What each symbol does to the points:
vo: j63->j116, j538->j682, j28->j929, j982->j158, j929->j428, j796->j505, j777->j744, j395->j907, j511->j535, j536->j296, j345->j939, j737->j573, j487->j777, j424->j345, j939->j187, j545->j208, j311->j852, j924->j737, j59->j675, j314->j536, j434->j766, j158->j108, j222->j318, j396->j594, j917->j445, j852->j711, j617->j434, j573->j413, j403->j944, j990->j692, j278->j731, j455->j247, j731->j832, j697->j545, j599->j591, j318->j924, j744->j714, j58->j769, j166->j796, j851->j697, j132->j511, j711->j62, j687->j28, j56->j311, j262->j617, j535->j328, j189->j956, j591->j990, j187->j758, j714->j739, j692->j196, j465->j189, j165->j455, j766->j599, j62->j63, j336->j982, j552->j487, j821->j395, j962->j894, j116->j687, j428->j424, j856->j56, j739->j703, j703->j604, j753->j278, j944->j465, j247->j58, j413->j166, j94->j972, j196->j856, j682->j222, j77->j377, j304->j94, j594->j552, j182->j821, j377->j403, j956->j182, j871->j59, j328->j314, j296->j57, j208->j962, j203->j917, j907->j304, j57->j139, j675->j538, j972->j336, j445->j396, j842->j262, j758->j544, j832->j912, j769->j851, j60->j132, j139->j77, j604->j165, j329->j203, j894->j842, j912->j329, j505->j753, j108->j871, j544->j60
ve: j63->j852, j538->j871, j28->j63, j982->j94, j929->j116, j796->j573, j777->j594, j395->j956, j511->j544, j536->j535, j345->j929, j737->j222, j487->j396, j424->j28, j939->j428, j545->j769, j311->j196, j924->j682, j59->j158, j314->j511, j434->j842, j158->j972, j222->j675, j396->j203, j917->j912, j852->j856, j617->j894, j573->j318, j403->j139, j990->j766, j278->j796, j455->j703, j731->j505, j697->j58, j599->j617, j318->j538, j744->j552, j58->j165, j166->j737, j851->j247, j132->j758, j711->j56, j687->j62, j56->j692, j262->j962, j535->j60, j189->j403, j591->j434, j187->j424, j714->j487, j692->j599, j465->j377, j165->j739, j766->j262, j62->j311, j336->j304, j552->j445, j821->j189, j962->j697, j116->j711, j428->j687, j856->j990, j739->j777, j703->j744, j753->j166, j944->j77, j247->j604, j413->j924, j94->j395, j196->j591, j682->j59, j77->j296, j304->j821, j594->j917, j182->j465, j377->j57, j956->j944, j871->j982, j328->j132, j296->j328, j208->j851, j203->j832, j907->j182, j57->j314, j675->j108, j972->j907, j445->j329, j842->j208, j758->j345, j832->j753, j769->j455, j60->j187, j139->j536, j604->j714, j329->j731, j894->j545, j912->j278, j505->j413, j108->j336, j544->j939
ze: j63->j311, j538->j108, j28->j62, j982->j304, j929->j63, j796->j737, j777->j396, j395->j189, j511->j758, j536->j511, j345->j28, j737->j682, j487->j445, j424->j687, j939->j929, j545->j58, j311->j692, j924->j538, j59->j982, j314->j132, j434->j894, j158->j94, j222->j59, j396->j329, j917->j832, j852->j196, j617->j962, j573->j222, j403->j57, j990->j434, j278->j166, j455->j739, j731->j796, j697->j247, j599->j262, j318->j675, j744->j594, j58->j604, j166->j924, j851->j455, j132->j187, j711->j856, j687->j711, j56->j990, j262->j208, j535->j544, j189->j377, j591->j617, j187->j428, j714->j552, j692->j766, j465->j77, j165->j714, j766->j842, j62->j56, j336->j907, j552->j917, j821->j465, j962->j851, j116->j852, j428->j116, j856->j591, j739->j487, j703->j777, j753->j413, j944->j139, j247->j703, j413->j318, j94->j821, j196->j599, j682->j871, j77->j536, j304->j182, j594->j203, j182->j944, j377->j296, j956->j403, j871->j336, j328->j60, j296->j535, j208->j769, j203->j731, j907->j956, j57->j328, j675->j158, j972->j395, j445->j912, j842->j545, j758->j424, j832->j505, j769->j165, j60->j939, j139->j314, j604->j744, j329->j278, j894->j697, j912->j753, j505->j573, j108->j972, j544->j345
sa: j63->j62, j538->j675, j28->j687, j982->j336, j929->j28, j796->j166, j777->j487, j395->j821, j511->j132, j536->j314, j345->j424, j737->j924, j487->j552, j424->j428, j939->j345, j545->j697, j311->j56, j924->j318, j59->j871, j314->j328, j434->j617, j158->j982, j222->j682, j396->j445, j917->j203, j852->j311, j617->j262, j573->j737, j403->j377, j990->j591, j278->j753, j455->j165, j731->j278, j697->j851, j599->j766, j318->j222, j744->j777, j58->j247, j166->j413, j851->j769, j132->j60, j711->j852, j687->j116, j56->j856, j262->j842, j535->j511, j189->j465, j591->j599, j187->j939, j714->j744, j692->j990, j465->j944, j165->j604, j766->j434, j62->j711, j336->j972, j552->j594, j821->j182, j962->j208, j116->j63, j428->j929, j856->j196, j739->j714, j703->j739, j753->j505, j944->j403, j247->j455, j413->j573, j94->j304, j196->j692, j682->j538, j77->j139, j304->j907, j594->j396, j182->j956, j377->j77, j956->j189, j871->j108, j328->j535, j296->j536, j208->j545, j203->j329, j907->j395, j57->j296, j675->j59, j972->j94, j445->j917, j842->j894, j758->j187, j832->j731, j769->j58, j60->j544, j139->j57, j604->j703, j329->j912, j894->j962, j912->j832, j505->j796, j108->j158, j544->j758
ke: j63->j929, j538->j924, j28->j345, j982->j59, j929->j939, j796->j731, j777->j703, j395->j972, j511->j536, j536->j77, j345->j544, j737->j796, j487->j739, j424->j758, j939->j60, j545->j842, j311->j63, j924->j166, j59->j222, j314->j139, j434->j990, j158->j675, j222->j573, j396->j777, j917->j552, j852->j116, j617->j591, j573->j505, j403->j956, j990->j56, j278->j329, j455->j851, j731->j203, j697->j894, j599->j196, j318->j413, j744->j604, j58->j545, j166->j278, j851->j962, j132->j314, j711->j687, j687->j424, j56->j62, j262->j599, j535->j296, j189->j395, j591->j856, j187->j132, j714->j165, j692->j311, j465->j821, j165->j769, j766->j692, j62->j28, j336->j871, j552->j714, j821->j94, j962->j617, j116->j428, j428->j187, j856->j711, j739->j455, j703->j247, j753->j912, j944->j182, j247->j697, j413->j753, j94->j158, j196->j852, j682->j737, j77->j465, j304->j982, j594->j744, j182->j304, j377->j189, j956->j907, j871->j682, j328->j57, j296->j377, j208->j262, j203->j594, j907->j336, j57->j403, j675->j318, j972->j108, j445->j487, j842->j766, j758->j511, j832->j917, j769->j208, j60->j328, j139->j944, j604->j58, j329->j396, j894->j434, j912->j445, j505->j832, j108->j538, j544->j535
li: j63->j692, j538->j972, j28->j56, j982->j182, j929->j311, j796->j682, j777->j329, j395->j377, j511->j424, j536->j758, j345->j62, j737->j871, j487->j912, j424->j711, j939->j63, j545->j604, j311->j766, j924->j108, j59->j304, j314->j187, j434->j697, j158->j821, j222->j982, j396->j278, j917->j505, j852->j599, j617->j851, j573->j59, j403->j328, j990->j894, j278->j924, j455->j487, j731->j737, j697->j703, j599->j208, j318->j158, j744->j203, j58->j744, j166->j538, j851->j739, j132->j428, j711->j591, j687->j856, j56->j434, j262->j769, j535->j345, j189->j296, j591->j962, j187->j116, j714->j917, j692->j842, j465->j536, j165->j552, j766->j545, j62->j990, j336->j956, j552->j832, j821->j77, j962->j455, j116->j196, j428->j852, j856->j617, j739->j445, j703->j396, j753->j318, j944->j314, j247->j777, j413->j675, j94->j465, j196->j262, j682->j336, j77->j511, j304->j944, j594->j731, j182->j139, j377->j535, j956->j57, j871->j907, j328->j939, j296->j544, j208->j165, j203->j796, j907->j403, j57->j60, j675->j94, j972->j189, j445->j753, j842->j58, j758->j687, j832->j573, j769->j714, j60->j929, j139->j132, j604->j594, j329->j166, j894->j247, j912->j413, j505->j222, j108->j395, j544->j28

The rows follow the links: the fewer symbols apart two points are, the more alike their rows tend to be.

Each row is also shifted at random along 11 hidden directions that mean nothing.

Each row, then its point:
[-18 -22  23 -15  15 -26  31   0 -39  13  45  12  27  14 -10  23   7  28 -28 -14  -7   3 -57  11  -2  16 -24 -42  -6 -42  15  22  69  20  -4 -55  12  -1 -10]; point j108
[-26   7   6  -4  10  -4 -43   4   5  -5 -36   2   0 -30  14   8  -6 -16 -13  -4 -13 -15  -3  -7  13 -37 -13  19   9  20 -14 -44  -3 -21  25  29 -18  12  -1]; point j599
[-22   4  -9 -43 -18  44 -13   8 -60  14 -38 -14 -95  19   4 -29 -24 -66  23  18  -7 -31  20  17  14 -76  47  12  27  20  10  -4 -39  32 -29 -28  -8  38  26]; point j972
[ 40   3   8   5  -8  26 -38   2   9  27  35   0 -53   6  21   6   1  21  29  -2 -42  20 -42  69  28  74  40 -24  -8  30  54  32  -2  36   1 -23  -8  30   1]; point j445
[ 19 -10 -19  15  -3  59  16  -6  32 -31   7   1 -42 -16 -12  -5  39   3  21  56  26   4  40 -16 -19 -18   1   5  -6 -19  -2  14   3  -9   8  53  27 -16 -47]; point j262
[ 52  -8  12   8 -17  50  46  28  11   4 -22  -7  50  19 -28  22  -7  35   9 -56  28 -16 -25 -64   0 -33  -9 -23 -28 -55  20  -3  54  15 -22   1  32 -35   6]; point j166
[ 26  25  42  21   2   8 -16   3 -23  25  -2 -10  -3   4  13  36  -6   1   4 -24 -12   9 -28  37  23 -14  24 -30 -17  25  39 -10  26 -11 -14   7 -11  19 -16]; point j465
[-40   0  -5  -6   5 -10  25 -10 -16 -21   0   1 -32 -16  -9  -6  11 -28 -11  40  -2  29 -12  16 -31 -10  25  38   9   3   8   4  13 -20 -23  23  20  -7 -13]; point j424
[-38  -4  -8  -6 -12 -20  17  29  37  -5  24 -17 -29 -11 -28  35  22  -1 -12  28 -35 -21  22  34  -8 -17 -19 -20   3   8  28  15  27  11   9 -14   1 -38 -18]; point j403
[ 64   3  10  -8 -18  55 -15  -1  -2   2   0  15 -25  14   4 -53 -23 -44  22 -10  39  17  16   4   5  -5  66 -11  19  21  -6 -18 -43  14   2 -22  -2  40  18]; point j552
[-54  18  -7 -24  40 -55 -34 -31 -36  15   3   1  -8 -21  29  10  -4 -20 -15 -25 -42  -9  18   9   4 -15 -15  19  26  47 -21  -9 -36 -12   2  -5 -28  26   7]; point j929
[-19  26  -3  -7  20 -15 -14 -17  29 -22  26   1 -31 -43   7  14  18 -40 -22  10 -16  23  34   9 -24 -32  -7  25  36  39 -17 -25 -21 -36  16  30 -14   1 -21]; point j982
[ 58  18  39  25  -3  13   0   7  -9  -1  10 -10  22  16   0  25   0  -2  -5 -13  26   2  26 -23  19 -44 -25 -59 -13 -21  -9 -17   9 -27  23 -23 -24   2 -20]; point j57
[-67 -17 -14  19  -9 -19   5  16  14 -21   9 -27 -22   7 -10  13  25  21  13  77 -22 -17  33  10   5  20 -33 -14 -37 -16  10  46  -4 -27  18  14 -11 -31 -24]; point j675
[ 10  -4  20 -28  13  69 -29  -9 -14 -15  27   9 -47 -20  35  -6  -6 -14  -7   7  -3  23 -71 -20  -2 -12 -10  18  13 -25 -12 -10  13 -23  12  33  -9  50  -4]; point j617
[-23  13   3   6 -29   4  27   9 -10  12 -14 -16   4  31   5 -17 -24 -10   5  16  23   5 -26  20 -13   9  18  37  -6   5  -1  16 -16  -9 -54  37   2   5  26]; point j604
[-29 -16  -8  22 -25  33  24  21  16 -12 -36  -4  37  24 -18  -7  -2  33  15   4  39 -17   4 -52   8  -2 -25  -8 -31 -59 -10   0  16   7   4   4  16 -30   6]; point j753
[ 47  -7 -31  29   8   5 -22   5  29 -43 -59 -19 -29 -44   5  32  33  38  19  48 -51  17 -19 -31   2  22 -27  66 -43 -23  29   4  22 -41  15  80  16 -45 -22]; point j395
[-44 -23 -28 -55  10  32  12 -15  -2   6  18  22 -12  -5  -2 -71 -21 -39  11 -15  26 -26  21 -12 -34  -5  57  32  39  39 -29  14 -53  24 -27  19  21  33  26]; point j777
[-113   15   10    1  -15   30   14   -7   -2    4   18   -4    5   25   20  -24  -24   -7    5  -11   30   31  -33   -9  -11   25   10   24    4  -10  -16   11  -25  -12  -31   19   -5   23   26]; point j487
[ 19  26  34  33   6  11 -35  -6   8  -2  28  -4 -22 -11  31  69  23  40 -13  -5 -36  49 -67  17  29  27 -57 -23 -14 -39  24 -13  54 -14  34  -7 -23   8 -30]; point j505
[ 43 -18  -6   3 -30 -33  34   6 -47  18 -12  -2   3  54 -12 -30 -11  -1  -1  56  31 -17  -5  43   1  20   2  -5  -7 -25  -9  30   1  33 -29 -41   7   0  16]; point j851
[  8  -8  -1   0 -15 -52  15   3 -34   1  17 -15   3  45  -6 -30 -14 -18   0  45  10  -7  41  21   5  22  -4 -27  -8  -4 -19  35 -45  -7   2 -63 -28   1  20]; point j196
[ -7  -4   9  39 -14  13 -20  17   0 -34  -7 -32 -38  15 -11  -7  10  -7  47  53 -15  20  69 -10  28  18  33 -49 -54   2  34  31 -44 -44  38 -29 -25 -17 -15]; point j428
[ 20  -5 -20   7  24 -63  -7  -8  13 -25 -18   0  19 -33 -20   4  20 -11  -8  13 -22  -7  72 -14  -9 -11  -1   3  -2  30  -8 -11 -18 -28  30  -3  -2 -35 -18]; point j573
[-48  -7 -29 -20   7  -4  28  -7   1 -20  13  -9 -22  -3  -6  -8   7  -6   2   7 -15  13  11 -32 -27   7  -8  33   8 -16  -7  26 -18  -5 -16  -2  11 -18  13]; point j28
[ 27 -16 -24  17 -40 -39  14  30 -11  21 -53 -26   5  42 -17 -21 -20  19  32  41 -16 -29  -2  49  14  55  39  21 -42  19  39  45 -19  25 -42  -4   8 -26  36]; point j842
[-26  63  35  31  -1  15 -44 -15  42  11  92 -25 -68  -7  51  50  21 -12  -3  34 -25  43   6  82   9  21 -28 -22  16  51   4  16 -34 -47  11  48 -59  39 -44]; point j924
[ 32  -6 -21 -35   8 -18 -20  -7 -33  13 -27  -6 -29  -4  15 -28 -16 -34   0  29 -11 -51  22  17  -2 -36   4  38  19  40 -26   3 -45  -2 -18  32 -14  27  15]; point j56
[ 63  14  24   5  -4   2   0  12 -28  21 -20 -16  15  15  11  39 -11  17 -10 -23  -7 -18 -40  -5  20 -36 -35  -9 -14 -23   9 -11  35  -3 -16   6 -11   3   4]; point j182

Where do the symbols, taken in turn from left to right, take each start?
Answer with the point's name.
[-79  23  40   0   8 -11  20   2  17   7  52  -2  30 -13   4  22  -9 -17 -31 -27   6  26 -36  25 -28  -7  11  -2  12  31   5  -7  23 -40 -23  36  -5   9 -10]
ve vo ze li ke ke ze sa -> j944
[-47  -8 -15 -21  27 -17   7 -22  -9   0   6  15  11 -18  -5 -22   3 -17  -2 -15   3 -12  34  -9 -20 -10  25  12  19  33 -16   2 -21   1  -7   9  14   6  -3]
li vo vo ve vo ze sa sa li vo -> j796
[ 56   9  -9  18  18 -17  -6 -16  11 -26 -35  13  29 -31   0  27  22  13 -25  -6  11  11   9 -50  -3 -35 -60  22   7 -38 -33 -48  29 -19  33  18   6 -26 -22]
ke ve sa ve vo ke ve -> j403
[  5 -31   9 -19   3 -29  50   0 -59  -5 -39  20  72  17 -26 -46 -32 -16 -21 -18  47  -3 -30 -39 -24 -16  35  18  -7 -28 -17 -13  25  -4 -31 -22  34  -5  32]
ke li ke ve vo ve ke ve -> j182
[-45 -12 -16 -26  41 -14  -9 -21  13 -31  61   5 -18 -28   1   9  25   3  -5 -21 -42  21  38 -54  -9  15 -35 -24  15 -15 -16  18 -22 -14  52 -53 -15  -8  -8]
ve vo sa ve li li ke ze ke -> j94
[-50 -24 -24 -39  14   1  -2  -7  34   8  39  29  27 -13  -5 -23  -3  11 -13 -46   2 -22   2 -25 -13  23 -18  -8  35  -1 -31  -1  -7  42  23 -31   7   6  17]
ve vo vo ke ve ze li ke -> j413
[-34  15  11   6 -28   5  24   6  -1   9   9  -5   9  31   5 -14 -18 -13 -12  14  39  10 -19  17 -11   0  -8  12  11 -14 -21  -1  -7  -1 -29   7  -6   9  17]
ve vo ke ve li ve ke ze -> j396
[-52  -8 -28   2   6 -15  18 -20  10 -14  10   4   5  -3   5 -18  14  13  -2  35  12   8   7  -8 -23  32 -23  40   4 -15 -30  21 -15  -9  -8  34  12 -10  -4]
ve ze sa ve ke ve ke -> j766
[101  13  21  34  -1 -29  -3 -26 -35  30  21   5  32  41  21 -18  -7  10   7  23  44   3  20  47  15  39   6 -35 -11  17 -24  20 -30  -6 -10  -6 -20  33 -14]
li ke vo vo ze ze -> j956
[ -2 -15  21  33 -22  21 -15  14  11  -1   5  -2  34  30  14 -22 -16  38  21  19  23  17 -41   3  22  77   5 -19 -46 -24   5  24  -4 -17  13   9 -10  13  10]
ze sa li li li ze li vo vo -> j714
[ 38  11  -3  -4  12  16 -18 -22  16  22  26  17   3  -8  25   1   5  14  -2 -18   9  -8  -8  17   1  14 -15   4  22  18 -22  -3  -9  17  -1  30  -3  28 -10]
sa ke li sa vo ve -> j687
[ 12 -15   1  -6  39  21   1 -33  -1 -24  73   1 -27 -24  23 -10  26  16  14  31 -20  39 -15  -8 -25  60  11   8 -16   5   5  60 -13 -48   2  49   6  20 -32]
sa vo sa ke vo li vo ke vo -> j487
[-33  25  18  24 -13 -15  19   8  -1 -13 -20 -15  38  17 -13   6 -19 -19  -4 -33  23  30  29 -39   0 -24   3 -10  -8 -11  -7 -26 -17 -30   0 -32 -14 -22  19]
sa ve ke ze ke sa ke ve vo -> j962
[ 39  21  43  29 -33  95  -7  27  41 -11  10 -11 -20   7  -2   1  -7 -24  21   8  48  14  11  -1   9 -42  37 -39 -14   6  15 -20  -3 -32   7  42  -9  16 -25]
li ve ze li vo li sa -> j894
[-24  -5 -25 -15  15   0 -30 -24  -3   2  15  18 -40 -12  18   0  24   8  -7  22 -12 -11   9  12  10   5 -46   1  31 -13 -29  -5  -6  33  31 -19  -8  18 -15]
ve vo vo ke li ve li ke vo ke sa -> j939
[ 61  32  -2  -4   5 -70  -8  -6 -35  15 -29 -34   7  10  22   4 -30 -30  -4  -6 -33  -6  19  14   0 -11   3  48  -1  55  -9   6 -60 -43 -41  24 -35   4  36]
ve sa ze ze li ke sa li ve -> j956
[ -1  -5   1 -20  30  19 -29 -30 -50 -31  14  -1 -66 -19  37  -9  15 -24  -7  64 -12  14  -9 -20  -2 -27 -34  23   8 -25 -34   6 -17 -46  22  26 -21  40 -24]
ke sa li ve ve ke ke sa -> j856
[ 55  22  -7 -10  22  15  -1 -18  22 -10  37  -7 -31 -30  17  31  18   0  -9 -13 -28  22  -8 -13 -19  -9 -28  27  19   6  -4   4  -1 -22  -4  38  -3   2 -15]
ke ke sa vo li vo sa ze -> j403
